Below are the code and all the weights of a small trained network. Each question names an input and a class and asks about switching units off, where a switched-off unit gives its printed mean instead of its output.

import numpy as np


def w(rows, s, z=0):
    codes = np.array(rows[::2]) - 128.0
    scale = np.full(codes.shape[1], s)
    scale[-1] = z or s
    return codes * scale


def norm(h):
    return h / np.sqrt((h * h).mean(-1, keepdims=True) + 1e-5)


def f(y):
    return np.maximum(y, 0)


def log_softmax(a):
    a = a - a.max(-1, keepdims=True)
    return a - np.log(np.exp(a).sum(-1, keepdims=True))


def net(x, mask):
    res = np.array(x, float).reshape(1, 7) / 4 @ E
    u = 0
    for l in range(4):
        y = f(norm(res) @ A[l][:, :-1].T + A[l][:, -1])
        res = res + np.where(mask[u : u + 7], y, B[l][:, -1]) @ B[l][:, :-1]
        u += 7
    return log_softmax(norm(res)[-1] @ U[:, :-1].T + U[:, -1])


A, B = {}, {}
E = w([
[58,244,106,35],'x0',
[129,135,127,133],'x1',
[134,139,141,134],'x2',
[129,131,130,133],'x3',
[108,134,49,148],'x4',
[1,137,210,187],'x5',
[129,133,126,134],'x6',
],0.0088)
A[0] = w([
[127,170,129,101,95],'0.n1',
[68,196,141,178,118],'0.n2',
[116,51,94,187,5],'0.n3',
[183,254,205,167,80],'0.n4',
[204,148,9,86,208],'0.n5',
[153,181,191,187,193],'0.n6',
[60,175,42,194,129],'0.n7',
],0.007,0.0026)
B[0] = w([
[232,69,184,39,154],'0.n1',
[64,118,170,118,182],'0.n2',
[255,50,168,230,160],'0.n3',
[172,34,118,55,159],'0.n4',
[53,84,117,168,255],'0.n5',
[150,25,206,140,175],'0.n6',
[62,35,106,50,187],'0.n7',
],0.0059,0.0057)
A[1] = w([
[141,110,171,102,80],'1.n1',
[140,121,94,127,128],'1.n2',
[114,133,105,151,2],'1.n3',
[84,251,124,111,175],'1.n4',
[150,147,168,136,72],'1.n5',
[107,41,163,87,126],'1.n6',
[191,175,188,106,157],'1.n7',
],0.016,0.004)
B[1] = w([
[79,78,81,95,171],'1.n1',
[105,177,157,136,167],'1.n2',
[150,133,112,180,129],'1.n3',
[172,40,254,115,214],'1.n4',
[134,108,91,90,142],'1.n5',
[110,181,96,160,254],'1.n6',
[79,129,43,147,182],'1.n7',
],0.012,0.0075)
A[2] = w([
[130,17,214,62,143],'2.n1',
[179,143,163,32,99],'2.n2',
[90,123,99,25,117],'2.n3',
[73,142,56,161,64],'2.n4',
[237,176,57,57,114],'2.n5',
[254,173,119,63,63],'2.n6',
[191,50,111,224,253],'2.n7',
],0.0093,0.0041)
B[2] = w([
[176,176,24,173,223],'2.n1',
[188,61,179,83,160],'2.n2',
[245,91,126,80,181],'2.n3',
[142,175,48,138,168],'2.n4',
[91,228,208,216,171],'2.n5',
[74,196,169,215,146],'2.n6',
[138,160,198,1,254],'2.n7',
],0.0085,0.0086)
A[3] = w([
[77,130,125,148,101],'3.n1',
[42,125,70,148,252],'3.n2',
[250,206,115,138,41],'3.n3',
[136,101,123,186,102],'3.n4',
[134,109,41,95,186],'3.n5',
[133,121,188,107,132],'3.n6',
[185,156,145,119,125],'3.n7',
],0.013,0.0026)
B[3] = w([
[132,189,56,155,162],'3.n1',
[173,158,133,106,217],'3.n2',
[56,126,177,148,253],'3.n3',
[118,110,122,18,135],'3.n4',
[109,120,74,93,222],'3.n5',
[147,103,2,159,222],'3.n6',
[63,129,89,93,212],'3.n7',
],0.0098,0.0065)
U = w([
[253,37,231,117,254],'0',
[109,131,90,139,199],'1',
[13,168,184,211,13],'2',
[129,117,53,128,46],'3',
],0.011,0.0038)

Each question gives the input, the list of numbers given to net, and the class t.
The units are the neurons (one row each of A and B). Each row of codes is followed by its name. A weight is (code - 128) times the scale printed after its matrix; where a second scale follows, it is the last column's (A, B and U).
mask holds one flag per neuron, layer by layer. A switched-off neuron (its flag False) gives its mean, the last column of its row in B, instead of its output. The means were averaged over made-up inputs and are rounded, as every weight is.
A unit's drop is (log p(t) with every unit on - log p(t) with that unit switched off) / (log p(t) with every unit on - log p(t) with every unit switched off).
The circuit of an input: a set's keep is (log p(t) with only the set's units on - log p(t) with every unit switched off) / (log p(t) with every unit on - log p(t) with every unit switched off). Starting from the 12 units with the biggest drops (on a tie, the unit counted first), units are removed one at a time, each time the one whose removal leaves the highest keep (on an exact tie, the one counted first), for as long as the keep stays at least 0.8.
circuit, biggest first: the units of the circuit, biggest drop first
top k neurons: the k neurons with the biggest drops, biggest first
k most important neurons of layer l: the k neurons of layer l with the biggest drops, biggest first
input [4,-3,-3,-7,4,-6,-3], class 2: top 3 neurons	(2.n5 3.n3 2.n7)
input [-7,-4,-2,4,-2,-8,2], class 2: top 4 neurons	(1.n4 3.n3 2.n5 2.n6)
input [-5,-8,-8,-3,-3,1,-5], class 1: top 2 neurons	(2.n7 3.n6)
input [8,-7,6,8,-3,-2,-1], class 0: top 2 neurons	(1.n4 2.n2)
input [-2,7,4,3,-1,2,4], class 1: top 2 neurons	(1.n4 1.n6)
input [6,5,-7,6,1,-8,-3], class 2: circuit, biggest first	(2.n5 2.n6 3.n3)
input [-7,7,6,-5,-4,-8,3], class 2: 3 most important neurons of layer 2	(2.n5 2.n6 2.n3)
input [-4,5,7,-2,-2,-1,6], class 1: circuit, biggest first	(1.n4)
input [-5,7,0,1,-6,2,6], class 3: circuit, biggest first	(3.n6 1.n4)
input [-1,-6,2,-7,0,-3,-2], class 2: top 2 neurons	(1.n4 1.n1)
input [-7,8,5,8,6,6,8], class 0: top 2 neurons	(0.n3 1.n7)
input [5,0,-1,-1,-2,-7,-7], class 2: top 2 neurons	(2.n5 2.n6)
input [-1,3,5,5,7,-7,3], class 2: top 2 neurons	(2.n5 1.n7)
input [7,7,4,3,-6,-1,4], class 0: top 3 neurons	(1.n4 2.n2 2.n3)
input [8,-4,8,8,-7,-3,2], class 0: 3 most important neurons of layer 2	(2.n2 2.n3 2.n4)
input [-3,8,1,-2,4,-5,-2], class 2: 2 most important neurons of layer 0	(0.n6 0.n2)
input [3,3,5,-1,-8,-3,6], class 3: circuit, biggest first	(1.n7)
input [-4,-3,0,-5,-8,-6,-4], class 3: circuit, biggest first	(1.n7 2.n1)
input [0,3,3,-6,8,-8,6], class 2: 2 most important neurons of layer 3	(3.n3 3.n6)
input [7,8,-6,5,6,-2,-4], class 0: circuit, biggest first	(1.n4)
